Here is a tiny trained network, its code and every weight. The questions are about switching its units off for an input and a target symbol, where a switched-off unit gives its printed mean instead of its output.

import numpy as np


def w(rows, s, z=0):
    codes = np.array(rows[::2]) - 128.0
    scale = np.full(codes.shape[1], s)
    scale[-1] = z or s
    return codes * scale


def f(y):
    return np.maximum(y, 0)


def softmax(a):
    e = np.exp(a - a.max(-1, keepdims=True))
    return e / e.sum(-1, keepdims=True)


def log_softmax(a):
    a = a - a.max(-1, keepdims=True)
    return a - np.log(np.exp(a).sum(-1, keepdims=True))


def net(x, mask):
    ids = ['ΛΠΨΩγημξ'.index(c) for c in x.split()]
    T = len(ids)
    res = E[ids] + P[:T]
    q, k, v = (res @ M[0].T for M in (Q, K, V))
    z = softmax(np.where(np.tri(T) > 0, q @ k.T / 4**0.5, -1e9)) @ v
    res = res + np.where(mask[0], z, O[0][:, -1]) @ O[0][:, :-1]
    y = f(res @ A[0][:, :-1].T + A[0][:, -1])
    res = res + np.where(mask[1:25], y, B[0][:, -1]) @ B[0][:, :-1]
    return log_softmax(res[-1] @ U[:, :-1].T + U[:, -1])


Q, K, V, O, A, B = {}, {}, {}, {}, {}, {}
E = w([
[193,125,135,119,76,123,132,72],'Λ',
[176,120,115,146,59,127,64,94],'Π',
[7,163,182,159,130,162,163,179],'Ψ',
[153,86,95,115,113,143,96,56],'Ω',
[162,162,130,44,114,154,148,109],'γ',
[148,153,123,67,124,158,52,155],'η',
[138,73,145,73,199,146,165,90],'μ',
[129,52,163,166,180,128,35,127],'ξ',
],0.012)
P = w([
[255,132,91,140,165,95,138,173],'0',
[182,99,106,133,132,214,125,163],'1',
[133,81,59,140,135,224,121,126],'2',
[139,124,210,96,108,186,126,117],'3',
[98,89,209,60,88,107,103,62],'4',
[105,186,154,126,151,164,98,45],'5',
[104,144,210,88,143,58,105,33],'6',
],0.0098)
Q[0] = w([
[65,166,115,189,111,207,188,249],'h0',
[111,201,114,171,154,69,133,103],'h0',
[188,148,94,156,188,234,110,93],'h0',
[112,156,194,72,134,176,50,35],'h0',
],0.015)
K[0] = w([
[248,92,133,113,127,159,119,127],'h0',
[153,146,196,88,70,64,131,62],'h0',
[150,165,193,152,173,98,155,184],'h0',
[29,134,194,131,132,174,134,141],'h0',
],0.017)
V[0] = w([
[103,50,74,59,175,157,96,33],'h0',
[133,78,115,250,59,122,1,120],'h0',
[90,99,153,111,249,112,26,236],'h0',
[174,234,73,70,64,137,83,166],'h0',
],0.0079)
O[0] = w([
[147,105,93,133,182,255,92,82,178],'h0',
[136,254,38,158,169,94,174,44,152],'h0',
[118,214,204,160,232,126,58,207,254],'h0',
[40,121,95,32,125,58,39,104,79],'h0',
],0.0099,0.0047)
A[0] = w([
[56,175,110,191,135,150,186,121,56],'n0',
[63,148,79,93,87,140,126,67,172],'n1',
[21,99,186,82,56,73,125,116,37],'n2',
[109,107,62,117,129,33,124,186,144],'n3',
[146,135,48,125,138,139,170,75,2],'n4',
[198,128,61,146,178,186,119,134,38],'n5',
[205,63,119,153,143,147,97,131,154],'n6',
[106,64,156,49,100,164,91,121,197],'n7',
[100,199,107,108,122,87,135,104,107],'n8',
[196,149,137,98,201,69,117,164,106],'n9',
[145,103,98,116,145,173,74,107,48],'n10',
[200,119,43,148,90,104,224,80,34],'n11',
[108,149,164,60,134,2,79,78,53],'n12',
[141,130,126,180,123,203,181,145,117],'n13',
[149,86,158,135,84,160,171,165,58],'n14',
[215,125,169,149,111,131,109,100,128],'n15',
[139,45,101,77,63,134,166,101,61],'n16',
[152,128,125,204,169,94,84,128,136],'n17',
[72,185,190,128,139,139,105,155,76],'n18',
[92,80,104,110,106,123,140,182,69],'n19',
[120,49,149,119,103,78,70,125,91],'n20',
[63,200,61,116,68,44,183,87,85],'n21',
[132,125,65,68,102,112,113,106,129],'n22',
[25,156,105,88,167,129,105,91,73],'n23',
],0.0086,0.005)
B[0] = w([
[165,103,130,62,115,66,151,173,161],'n0',
[137,84,96,73,132,176,97,158,175],'n1',
[93,152,40,141,181,213,132,128,166],'n2',
[109,143,213,73,53,109,168,64,148],'n3',
[54,104,89,195,106,128,81,95,150],'n4',
[80,162,184,105,92,108,151,75,237],'n5',
[84,176,133,102,127,108,185,118,231],'n6',
[126,95,164,146,72,77,116,125,254],'n7',
[142,138,170,178,131,163,141,136,150],'n8',
[123,101,125,140,77,151,114,62,219],'n9',
[142,135,152,105,112,96,154,132,188],'n10',
[79,116,100,204,156,31,97,128,151],'n11',
[155,108,57,143,185,169,103,214,181],'n12',
[185,111,115,161,151,83,59,142,206],'n13',
[85,126,120,146,134,120,69,145,154],'n14',
[69,138,86,116,145,118,132,162,227],'n15',
[165,145,100,152,159,139,230,212,166],'n16',
[146,124,120,83,122,168,144,127,229],'n17',
[132,105,90,165,110,104,181,124,206],'n18',
[75,116,124,179,89,145,112,84,139],'n19',
[169,192,137,123,157,147,168,63,176],'n20',
[165,164,254,193,103,165,142,153,145],'n21',
[158,113,117,131,147,186,122,137,170],'n22',
[120,175,153,80,178,78,100,165,162],'n23',
],0.01,0.0078)
U = w([
[192,118,89,158,181,46,177,184,151],'Λ',
[166,82,124,217,128,183,80,142,48],'Π',
[60,156,104,127,158,117,148,189,5],'Ψ',
[51,97,45,148,118,118,112,90,162],'Ω',
[163,102,87,84,90,215,200,140,100],'γ',
[171,103,87,74,163,116,35,153,173],'η',
[90,97,240,106,16,1,146,79,166],'μ',
[146,206,154,129,184,195,170,101,161],'ξ',
],0.0069,0.0028)

Each question gives the input, a string of symbols that net reads in full, and the target symbol t.
The units are the heads (4 rows each of Q, K, V and O) and the neurons (one row each of A and B). Each row of codes is followed by its name. A weight is (code - 128) times the scale printed after its matrix; where a second scale follows, it is the last column's (O, A, B and U).
mask holds one flag per unit, heads first, then neurons. A switched-off unit (its flag False) gives its mean, the last column of its rows in O or B, instead of its output. The means were averaged over made-up inputs and are rounded, as every weight is.
A unit's drop is (log p(t) with every unit on - log p(t) with that unit switched off) / (log p(t) with every unit on - log p(t) with every unit switched off).
The circuit of an input: a set's keep is (log p(t) with only the set's units on - log p(t) with every unit switched off) / (log p(t) with every unit on - log p(t) with every unit switched off). Starting from the 12 units with the biggest drops (on a tie, the unit counted first), units are removed one at a time, each time the one whose removal leaves the highest keep (on an exact tie, the one counted first), for as long as the keep stays at least 0.8.
circuit, biggest first: the units of the circuit, biggest drop first
most important unit: the unit with the biggest drop
top k neurons: the k neurons with the biggest drops, biggest first
drop when u is switched off: that unit's drop, to one decimal
input Ψ Ω η, target μ: circuit, biggest first	(h0 n3)
input ξ ξ μ Π, target ξ: circuit, biggest first	(h0 n5)
input γ η γ γ Ψ, target Ω: most important unit	n2
input ξ Ω Ψ, target Λ: circuit, biggest first	(n0 h0 n13)
input Λ ξ ξ Ω, target ξ: top 2 neurons	(n5 n7)
input γ Π Λ Π Ω, target Ω: circuit, biggest first	(h0 n4)
input ξ Ω γ Π γ, target γ: circuit, biggest first	(h0 n16)
input Λ η Ψ, target γ: circuit, biggest first	(h0 n1 n16)
input Π μ γ Ω Π Π, target Ω: top 2 neurons	(n4 n11)
input Ω Λ Ω Λ, target Ω: circuit, biggest first	(h0 n11)
input γ μ Ω, target μ: circuit, biggest first	(h0 n7 n5 n10)
input γ μ Ψ, target Ω: circuit, biggest first	(h0 n2)
input ξ Ψ Π γ, target μ: top 2 neurons	(n12 n2)
input Ω Λ ξ Π Π Λ, target Π: most important unit	n21
input μ μ Π Λ Ω, target Ω: top 2 neurons	(n4 n11)
input ξ γ Ω μ Ω Λ, target μ: top 3 neurons	(n7 n6 n12)
input μ Π Ω μ, target μ: top 2 neurons	(n7 n6)
input μ γ γ Ω ξ ξ Ψ, target Λ: top 2 neurons	(n0 n5)
input Ω μ μ Ψ, target Π: top 2 neurons	(n13 n5)
input μ Ω μ, target μ: top 2 neurons	(n7 n5)
input ξ ξ η, target ξ: top neuron	(n5)
input Ω η Λ, target η: drop when n23 is switched off	0.1
input Ω μ ξ Λ γ, target ξ: drop when n20 is switched off	0.0
input μ μ Π, target μ: drop when h0 is switched off	0.6
